Here is a tiny trained network, its code and every weight. The questions are about switching its units off for an input and a target symbol, where a switched-off unit gives its printed mean instead of its output.

import numpy as np


def w(rows, s, z=0):
    codes = np.array(rows[::2]) - 128.0
    scale = np.full(codes.shape[1], s)
    scale[-1] = z or s
    return codes * scale


def f(y):
    return y / 2 * (1 + np.tanh(0.7978845608 * (y + 0.044715 * y**3)))


def softmax(a):
    e = np.exp(a - a.max(-1, keepdims=True))
    return e / e.sum(-1, keepdims=True)


def log_softmax(a):
    a = a - a.max(-1, keepdims=True)
    return a - np.log(np.exp(a).sum(-1, keepdims=True))


def net(x, mask):
    ids = ['ΓΞΣΦΩαδεζλμτψ'.index(c) for c in x.split()]
    T = len(ids)
    res = E[ids] + P[:T]
    u = 0
    for l in range(3):
        r = res
        for j in range(2):
            rows = slice(4 * j, 4 * j + 4)
            q, k, v = (r @ M[l][rows].T for M in (Q, K, V))
            z = softmax(np.where(np.tri(T) > 0, q @ k.T / 4**0.5, -1e9)) @ v
            o = O[l][rows]
            res = res + np.where(mask[u + j], z, o[:, -1]) @ o[:, :-1]
        u += 2
        y = f(res @ A[l][:, :-1].T + A[l][:, -1])
        res = res + np.where(mask[u : u + 8], y, B[l][:, -1]) @ B[l][:, :-1]
        u += 8
    return log_softmax(res[-1] @ U[:, :-1].T + U[:, -1])


Q, K, V, O, A, B = {}, {}, {}, {}, {}, {}
E = w([
[172,82,106],'Γ',
[184,88,200],'Ξ',
[146,227,82],'Σ',
[168,117,103],'Φ',
[147,175,180],'Ω',
[241,143,173],'α',
[137,5,105],'δ',
[192,76,217],'ε',
[200,62,151],'ζ',
[98,155,92],'λ',
[201,72,96],'μ',
[152,107,162],'τ',
[144,80,168],'ψ',
],0.017)
P = w([
[75,92,207],'0',
[150,109,46],'1',
[161,95,170],'2',
[255,132,145],'3',
[151,106,26],'4',
[148,92,150],'5',
],0.0081)
Q[0] = w([
[129,166,218],'0.h0',
[69,102,74],'0.h0',
[135,140,26],'0.h0',
[81,67,110],'0.h0',
[62,146,31],'0.h1',
[248,247,202],'0.h1',
[50,203,116],'0.h1',
[103,2,186],'0.h1',
],0.011)
K[0] = w([
[197,129,200],'0.h0',
[39,196,59],'0.h0',
[70,87,67],'0.h0',
[23,172,138],'0.h0',
[126,121,29],'0.h1',
[164,214,199],'0.h1',
[77,153,86],'0.h1',
[159,2,173],'0.h1',
],0.0099)
V[0] = w([
[118,119,156],'0.h0',
[172,154,126],'0.h0',
[228,94,85],'0.h0',
[132,99,211],'0.h0',
[161,91,241],'0.h1',
[1,199,95],'0.h1',
[184,49,150],'0.h1',
[81,234,110],'0.h1',
],0.0042)
O[0] = w([
[206,135,125,128],'0.h0',
[133,135,161,131],'0.h0',
[99,205,155,184],'0.h0',
[253,184,104,142],'0.h0',
[226,137,110,171],'0.h1',
[4,164,93,4],'0.h1',
[203,78,115,217],'0.h1',
[28,132,37,24],'0.h1',
],0.0041,0.0025)
A[0] = w([
[115,234,118,45],'0.n0',
[72,45,171,99],'0.n1',
[151,158,89,146],'0.n2',
[150,108,131,159],'0.n3',
[69,254,166,2],'0.n4',
[136,245,161,135],'0.n5',
[96,209,96,45],'0.n6',
[213,168,232,197],'0.n7',
],0.008,0.0062)
B[0] = w([
[182,2,183,123],'0.n0',
[172,119,129,135],'0.n1',
[134,151,111,142],'0.n2',
[178,141,142,167],'0.n3',
[202,80,98,122],'0.n4',
[58,78,86,147],'0.n5',
[128,37,179,127],'0.n6',
[63,154,160,254],'0.n7',
],0.0083,0.0078)
Q[1] = w([
[169,107,112],'1.h0',
[95,82,159],'1.h0',
[126,83,183],'1.h0',
[237,156,2],'1.h0',
[166,160,120],'1.h1',
[152,187,104],'1.h1',
[131,1,108],'1.h1',
[55,91,169],'1.h1',
],0.0085)
K[1] = w([
[65,125,188],'1.h0',
[153,126,134],'1.h0',
[220,67,153],'1.h0',
[84,194,154],'1.h0',
[94,10,171],'1.h1',
[142,2,162],'1.h1',
[58,241,226],'1.h1',
[143,201,85],'1.h1',
],0.007)
V[1] = w([
[197,52,98],'1.h0',
[106,129,178],'1.h0',
[91,120,132],'1.h0',
[70,108,162],'1.h0',
[85,253,130],'1.h1',
[156,210,96],'1.h1',
[117,110,139],'1.h1',
[148,145,91],'1.h1',
],0.0046)
O[1] = w([
[29,83,252,180],'1.h0',
[94,186,87,188],'1.h0',
[197,190,146,129],'1.h0',
[224,159,204,175],'1.h0',
[142,24,216,12],'1.h1',
[60,25,139,10],'1.h1',
[185,193,98,159],'1.h1',
[106,123,141,63],'1.h1',
],0.0023,0.0011)
A[1] = w([
[98,131,162,115],'1.n0',
[127,93,9,164],'1.n1',
[79,117,105,89],'1.n2',
[189,225,93,253],'1.n3',
[153,129,188,12],'1.n4',
[96,119,197,46],'1.n5',
[157,129,70,101],'1.n6',
[172,100,172,60],'1.n7',
],0.015,0.0052)
B[1] = w([
[113,184,164,141],'1.n0',
[184,231,150,228],'1.n1',
[163,207,1,144],'1.n2',
[47,168,168,254],'1.n3',
[162,168,50,172],'1.n4',
[168,197,145,154],'1.n5',
[220,212,202,147],'1.n6',
[140,112,52,216],'1.n7',
],0.0078,0.0066)
Q[2] = w([
[129,186,220],'2.h0',
[154,122,43],'2.h0',
[194,81,26],'2.h0',
[108,245,34],'2.h0',
[2,163,135],'2.h1',
[153,173,250],'2.h1',
[80,163,176],'2.h1',
[85,90,61],'2.h1',
],0.0068)
K[2] = w([
[186,167,240],'2.h0',
[120,89,17],'2.h0',
[139,97,79],'2.h0',
[211,253,78],'2.h0',
[207,131,59],'2.h1',
[146,90,95],'2.h1',
[144,79,109],'2.h1',
[103,162,121],'2.h1',
],0.0082)
V[2] = w([
[81,133,73],'2.h0',
[3,219,189],'2.h0',
[157,185,134],'2.h0',
[166,133,47],'2.h0',
[128,127,132],'2.h1',
[176,95,164],'2.h1',
[85,211,128],'2.h1',
[132,132,113],'2.h1',
],0.006)
O[2] = w([
[38,147,145,98],'2.h0',
[102,133,230,216],'2.h0',
[114,87,142,252],'2.h0',
[104,3,59,153],'2.h0',
[131,128,128,127],'2.h1',
[153,85,48,123],'2.h1',
[79,143,233,181],'2.h1',
[120,124,124,133],'2.h1',
],0.0036,0.0038)
A[2] = w([
[239,69,169,139],'2.n0',
[2,203,147,98],'2.n1',
[184,157,175,99],'2.n2',
[154,12,99,9],'2.n3',
[129,60,52,52],'2.n4',
[200,120,200,81],'2.n5',
[39,38,203,239],'2.n6',
[205,143,129,59],'2.n7',
],0.0097,0.011)
B[2] = w([
[131,105,36,209],'2.n0',
[57,76,30,248],'2.n1',
[97,225,128,161],'2.n2',
[24,210,181,166],'2.n3',
[47,255,168,156],'2.n4',
[132,155,75,151],'2.n5',
[164,37,206,202],'2.n6',
[190,203,134,141],'2.n7',
],0.0084,0.011)
U = w([
[187,22,120,153],'Γ',
[162,195,156,117],'Ξ',
[157,128,153,157],'Σ',
[174,89,243,228],'Φ',
[46,188,234,132],'Ω',
[99,254,206,14],'α',
[73,193,52,110],'δ',
[164,205,123,41],'ε',
[192,103,32,2],'ζ',
[49,6,117,149],'λ',
[174,61,86,118],'μ',
[165,169,201,204],'τ',
[180,135,135,180],'ψ',
],0.0088,0.0078)

Each question gives the input, a string of symbols that net reads in full, and the target symbol t.
The units are the heads (4 rows each of Q, K, V and O) and the neurons (one row each of A and B). Each row of codes is followed by its name. A weight is (code - 128) times the scale printed after its matrix; where a second scale follows, it is the last column's (O, A, B and U).
mask holds one flag per unit, layer by layer, with each layer's heads first. A switched-off unit (its flag False) gives its mean, the last column of its rows in O or B, instead of its output. The means were averaged over made-up inputs and are rounded, as every weight is.
A unit's drop is (log p(t) with every unit on - log p(t) with that unit switched off) / (log p(t) with every unit on - log p(t) with every unit switched off).
k most important neurons: the k neurons with the biggest drops, biggest first
top k neurons in layer l: the k neurons of layer l with the biggest drops, biggest first
heads that matter: for each layer, one digit per head in row order, 1 if its drop is at least 0.15 and else 0, layers parted by /
drop when u is switched off: that unit's drop, to one decimal
input λ Γ λ ε, target ε: heads that matter -> 01 / 00 / 00
input Φ λ δ δ Ω, target λ: 2 most important neurons -> 1.n1; 2.n1
input Ω λ Γ, target Γ: heads that matter -> 00 / 01 / 00
input λ Φ Γ Φ, target Φ: 2 most important neurons -> 1.n1; 0.n7
input λ δ λ Ω α, target Ω: heads that matter -> 00 / 00 / 10
input Γ τ Φ ψ λ α, target α: 2 most important neurons -> 0.n7; 1.n3
input τ λ Γ τ τ, target Φ: top 2 neurons in layer 2 -> 2.n1; 2.n6
input λ δ Φ, target Φ: 2 most important neurons -> 2.n1; 1.n1
input μ α Ω τ, target Ω: heads that matter -> 10 / 00 / 10
input λ Ξ ψ δ α, target Ω: heads that matter -> 00 / 01 / 10
input λ λ Ω λ, target Ω: heads that matter -> 00 / 10 / 10
input δ Γ λ Σ τ ζ, target ζ: 2 most important neurons -> 2.n0; 1.n3
input τ τ Ω λ μ, target ε: top neuron in layer 1 -> 1.n6
input Ω α Φ λ λ δ, target δ: 2 most important neurons -> 1.n7; 2.n4
input ψ λ Ω Γ ψ, target Γ: most important neuron -> 1.n1
input δ λ λ Ω, target Ω: 2 most important neurons -> 0.n7; 2.n0
input ε λ ε λ Ω, target λ: top 2 neurons in layer 1 -> 1.n3; 1.n1
input τ λ δ δ Φ, target α: 2 most important neurons -> 1.n3; 1.n6
input λ λ τ λ ψ, target Γ: top 2 neurons in layer 1 -> 1.n3; 1.n1
input Ξ Ω ζ, target ζ: top neuron in layer 2 -> 2.n0
input λ α Ω Φ, target Ω: heads that matter -> 00 / 00 / 10
input λ Ω Ω λ, target Ω: 2 most important neurons -> 0.n7; 2.n0
input Φ Ξ τ ε δ, target ζ: 3 most important neurons -> 2.n0; 1.n1; 0.n7
input Φ Ω λ Γ λ α, target α: top 2 neurons in layer 1 -> 1.n5; 1.n3
input α Γ Γ Ω δ, target ζ: 3 most important neurons -> 2.n0; 0.n7; 1.n1
input λ λ Ω, target Ω: top 4 neurons in layer 2 -> 2.n2; 2.n0; 2.n1; 2.n6
input Σ λ λ λ λ δ, target δ: top 3 neurons in layer 0 -> 0.n1; 0.n7; 0.n3
input Ω Ω λ Φ, target Ω: drop when 0.h1 is switched off -> 0.1
